Below are the code and all the weights of a small trained network. Each question names an input and a class and asks about switching units off, where a switched-off unit gives its printed mean instead of its output.

import numpy as np


def w(rows, s, z=0):
    codes = np.array(rows[::2]) - 128.0
    scale = np.full(codes.shape[1], s)
    scale[-1] = z or s
    return codes * scale


def f(y):
    return y / 2 * (1 + np.tanh(0.7978845608 * (y + 0.044715 * y**3)))


def log_softmax(a):
    a = a - a.max(-1, keepdims=True)
    return a - np.log(np.exp(a).sum(-1, keepdims=True))


def net(x, mask):
    res = np.array(x, float).reshape(1, 8) / 4 @ E
    y = f(res @ A[0][:, :-1].T + A[0][:, -1])
    res = res + np.where(mask, y, B[0][:, -1]) @ B[0][:, :-1]
    return log_softmax(res[-1] @ U[:, :-1].T + U[:, -1])


A, B = {}, {}
E = w([
[127,129,128,129,132,128,123],'x0',
[128,129,129,127,130,129,126],'x1',
[154,81,139,85,144,2,109],'x2',
[129,127,128,126,126,129,131],'x3',
[123,143,89,101,37,127,51],'x4',
[128,128,128,127,129,129,127],'x5',
[130,125,128,126,125,129,131],'x6',
[27,94,174,117,117,124,130],'x7',
],0.018)
A[0] = w([
[118,157,107,127,81,148,107,138],'N0',
[224,161,95,138,140,131,127,243],'N1',
[151,157,115,149,114,132,130,164],'N2',
[95,103,137,118,144,119,132,139],'N3',
[138,112,159,162,202,127,183,247],'N4',
[139,143,124,115,92,128,97,144],'N5',
[109,151,115,158,114,169,144,219],'N6',
[122,131,93,105,33,129,52,162],'N7',
[103,100,139,110,132,116,124,116],'N8',
[114,159,126,142,117,195,139,222],'N9',
[151,91,141,98,138,61,117,153],'N10',
[164,126,125,124,138,110,116,98],'N11',
[161,76,144,75,150,2,104,155],'N12',
[30,105,164,115,113,121,133,178],'N13',
[122,106,125,128,132,119,130,106],'N14',
],0.017,0.012)
B[0] = w([
[157,120,148,159,115,109,93,180],'N0',
[248,226,78,126,117,150,138,232],'N1',
[147,156,137,133,132,138,118,165],'N2',
[110,99,141,140,143,111,147,158],'N3',
[124,139,109,151,202,170,226,234],'N4',
[129,149,129,131,103,109,89,170],'N5',
[127,123,171,156,152,167,110,206],'N6',
[118,135,146,98,54,89,53,237],'N7',
[108,116,136,130,127,101,141,151],'N8',
[143,126,170,181,147,158,89,223],'N9',
[123,123,96,117,126,78,166,199],'N10',
[129,126,84,112,115,115,132,146],'N11',
[117,128,84,95,110,50,173,252],'N12',
[90,27,189,128,133,131,125,211],'N13',
[128,127,134,121,131,110,138,132],'N14',
],0.016,0.027)
U = w([
[178,214,110,191,216,247,167,201],'0',
[169,174,2,119,179,108,235,106],'1',
[23,58,188,187,221,243,163,142],'2',
[36,41,116,137,202,72,228,155],'3',
[191,215,146,196,88,149,33,170],'4',
[157,195,30,55,52,64,99,59],'5',
[69,28,202,188,87,146,21,158],'6',
[13,58,148,46,61,40,101,6],'7',
],0.0066,0.0026)

Each question gives the input, the list of numbers given to net, and the class t.
The units are the neurons (one row each of A and B). Each row of codes is followed by its name. A weight is (code - 128) times the scale printed after its matrix; where a second scale follows, it is the last column's (A, B and U).
mask holds one flag per neuron, in row order. A switched-off neuron (its flag False) gives its mean, the last column of its row in B, instead of its output. The means were averaged over made-up inputs and are rounded, as every weight is.
A unit's drop is (log p(t) with every unit on - log p(t) with that unit switched off) / (log p(t) with every unit on - log p(t) with every unit switched off).
The circuit of an input: a set's keep is (log p(t) with only the set's units on - log p(t) with every unit switched off) / (log p(t) with every unit on - log p(t) with every unit switched off). Starting from the 12 units with the biggest drops (on a tie, the unit counted first), units are removed one at a time, each time the one whose removal leaves the highest keep (on an exact tie, the one counted first), for as long as the keep stays at least 0.8.
units of the circuit, in order: the units of the circuit, biggest drop first
unit that matters most: the unit with the biggest drop
top k neurons: the k neurons with the biggest drops, biggest first
drop of u: that unit's drop, to one decimal
input [-3,1,0,1,-3,-5,-5,2], class 2: units of the circuit, in order : [N12 N1]
input [4,5,8,2,0,-5,8,8], class 3: unit that matters most : N7
input [-5,2,-1,0,2,7,5,1], class 6: units of the circuit, in order : [N1 N12]
input [2,5,1,-6,0,-8,1,1], class 3: top 2 neurons : [N1 N7]
input [7,-3,0,8,0,1,-5,8], class 2: top 2 neurons : [N7 N12]
input [2,-1,1,-4,-6,-6,-8,1], class 3: top 2 neurons : [N1 N9]
input [-7,1,-1,0,-1,-2,-2,-2], class 0: top 2 neurons : [N12 N7]
input [-7,3,0,0,-8,0,-8,-2], class 0: drop of N12 : 1.5
input [3,0,-7,3,-8,-4,7,2], class 2: drop of N1 : 0.6
input [7,-8,-1,8,8,-2,1,-7], class 4: drop of N12 : 0.2
input [6,0,-5,-8,6,3,3,7], class 6: drop of N7 : 0.0
